Below are the code and all the weights of a small trained network. Each question names an input and a class and asks about switching units off, where a switched-off unit gives its printed mean instead of its output.

import numpy as np


def w(rows, s, z=0):
    codes = np.array(rows[::2]) - 128.0
    scale = np.full(codes.shape[1], s)
    scale[-1] = z or s
    return codes * scale


def f(y):
    return y / 2 * (1 + np.tanh(0.7978845608 * (y + 0.044715 * y**3)))


def log_softmax(a):
    a = a - a.max(-1, keepdims=True)
    return a - np.log(np.exp(a).sum(-1, keepdims=True))


def net(x, mask):
    res = np.array(x, float).reshape(1, 7) / 4 @ E
    y = f(res @ A[0][:, :-1].T + A[0][:, -1])
    res = res + np.where(mask, y, B[0][:, -1]) @ B[0][:, :-1]
    return log_softmax(res[-1] @ U[:, :-1].T + U[:, -1])


A, B = {}, {}
E = w([
[173,35,175,114,110,135,98,125],'x0',
[131,127,129,128,127,126,129,129],'x1',
[85,126,139,97,63,180,180,97],'x2',
[220,196,158,160,79,124,96,55],'x3',
[105,119,142,106,128,47,127,72],'x4',
[144,98,2,118,92,120,114,117],'x5',
[149,108,113,154,199,174,175,64],'x6',
],0.0065)
A[0] = w([
[137,99,116,146,215,177,173,38,76],'n1',
[138,109,46,115,64,110,86,141,96],'n2',
[189,134,92,147,220,75,74,165,91],'n3',
[202,193,151,139,76,142,104,55,48],'n4',
[96,165,254,127,176,139,145,153,45],'n5',
[150,107,51,116,105,123,133,124,76],'n6',
[69,124,121,110,52,189,176,62,65],'n7',
[197,177,129,125,92,121,123,100,46],'n8',
[162,5,179,120,93,129,123,120,94],'n9',
[84,214,88,146,159,117,174,124,87],'n10',
[78,224,102,121,134,114,139,137,87],'n11',
[143,89,28,131,128,135,142,90,88],'n12',
[32,53,117,98,178,125,150,184,8],'n13',
[82,91,146,102,139,31,152,33,113],'n14',
[92,111,140,110,47,165,159,105,123],'n15',
[96,153,152,118,28,76,97,209,72],'n16',
[173,140,115,143,134,244,139,197,100],'n17',
],0.012,0.011)
B[0] = w([
[247,106,99,50,169,87,189,168,228],'n1',
[125,150,187,142,143,165,195,98,222],'n2',
[97,131,199,113,120,36,55,163,240],'n3',
[45,73,74,156,200,145,160,153,227],'n4',
[96,133,230,162,108,121,215,53,209],'n5',
[115,96,172,140,93,118,174,76,161],'n6',
[113,118,194,124,132,20,58,151,207],'n7',
[79,39,89,175,117,102,151,147,152],'n8',
[143,108,107,81,136,179,43,28,253],'n9',
[144,74,119,102,114,175,49,66,195],'n10',
[144,88,113,102,107,170,63,67,186],'n11',
[126,144,195,139,149,159,188,87,216],'n12',
[54,63,56,207,198,116,150,152,229],'n13',
[122,192,78,167,11,166,135,184,254],'n14',
[123,168,193,131,169,77,72,182,234],'n15',
[251,87,61,81,133,81,201,146,243],'n16',
[116,176,62,150,2,123,130,141,232],'n17',
],0.023,0.0038)
U = w([
[52,6,4,188,223,104,132,168,103],'0',
[152,128,82,103,162,122,108,138,250],'1',
[254,72,52,43,160,61,169,154,107],'2',
[127,121,178,137,132,124,186,53,98],'3',
[118,119,146,95,145,7,12,177,98],'4',
[151,58,51,62,137,181,4,37,100],'5',
[132,175,18,153,20,128,110,180,103],'6',
],0.0056,0.023)

Each question gives the input, the list of numbers given to net, and the class t.
The units are the neurons (one row each of A and B). Each row of codes is followed by its name. A weight is (code - 128) times the scale printed after its matrix; where a second scale follows, it is the last column's (A, B and U).
mask holds one flag per neuron, in row order. A switched-off neuron (its flag False) gives its mean, the last column of its row in B, instead of its output. The means were averaged over made-up inputs and are rounded, as every weight is.
A unit's drop is (log p(t) with every unit on - log p(t) with that unit switched off) / (log p(t) with every unit on - log p(t) with every unit switched off).
The circuit of an input: a set's keep is (log p(t) with only the set's units on - log p(t) with every unit switched off) / (log p(t) with every unit on - log p(t) with every unit switched off). Starting from the 12 units with the biggest drops (on a tie, the unit counted first), units are removed one at a time, each time the one whose removal leaves the highest keep (on an exact tie, the one counted first), for as long as the keep stays at least 0.8.
circuit, biggest first: the units of the circuit, biggest drop first
unit that matters most: the unit with the biggest drop
k most important neurons: the k neurons with the biggest drops, biggest first
drop when u is switched off: that unit's drop, to one decimal
input [-8,6,-4,-1,4,8,-8], class 2: 2 most important neurons -> n16, n9
input [7,-6,-3,-3,-2,-1,7], class 2: circuit, biggest first -> n1
input [1,4,7,-6,-7,7,0], class 3: circuit, biggest first -> n12, n2
input [0,2,3,-7,-5,4,5], class 0: 2 most important neurons -> n13, n14
input [-1,-1,5,4,-2,-1,1], class 4: circuit, biggest first -> n7, n15, n16
input [0,1,7,-1,7,8,-2], class 3: 3 most important neurons -> n2, n12, n6
input [1,4,3,6,-7,8,6], class 3: 2 most important neurons -> n12, n6
input [-4,7,-8,7,2,5,-4], class 4: 2 most important neurons -> n3, n13
input [2,6,1,6,-5,6,2], class 0: 2 most important neurons -> n4, n8
input [-6,-4,3,1,2,-5,7], class 2: 2 most important neurons -> n1, n9
input [-4,0,4,4,0,3,-5], class 2: 2 most important neurons -> n16, n14
input [-7,-4,-1,-6,-2,3,2], class 5: 3 most important neurons -> n10, n11, n4
input [-7,0,-6,1,0,3,0], class 5: circuit, biggest first -> n10, n11
input [4,-4,1,-3,5,4,2], class 6: circuit, biggest first -> n14
input [7,-2,8,-5,5,4,6], class 4: 3 most important neurons -> n7, n15, n16
input [-1,1,-5,3,-5,-3,-6], class 2: 3 most important neurons -> n16, n14, n15
input [1,-5,-8,4,-5,-8,2], class 3: 3 most important neurons -> n5, n15, n7
input [1,4,2,-5,-2,7,-5], class 3: circuit, biggest first -> n2, n6
input [-6,-4,1,1,-8,5,7], class 6: 3 most important neurons -> n17, n16, n9
input [6,5,-5,3,-2,6,-2], class 3: unit that matters most -> n2
input [-4,1,5,7,-1,-8,5], class 3: 3 most important neurons -> n5, n13, n16
input [5,-1,-7,2,7,-5,7], class 2: drop when n1 is switched off -> 3.2
input [4,-3,6,3,4,-7,-3], class 3: drop when n2 is switched off -> -0.1
input [-1,4,-5,0,-4,-5,-7], class 2: drop when n16 is switched off -> 0.9
input [2,0,3,-1,0,0,-6], class 2: drop when n16 is switched off -> 0.8
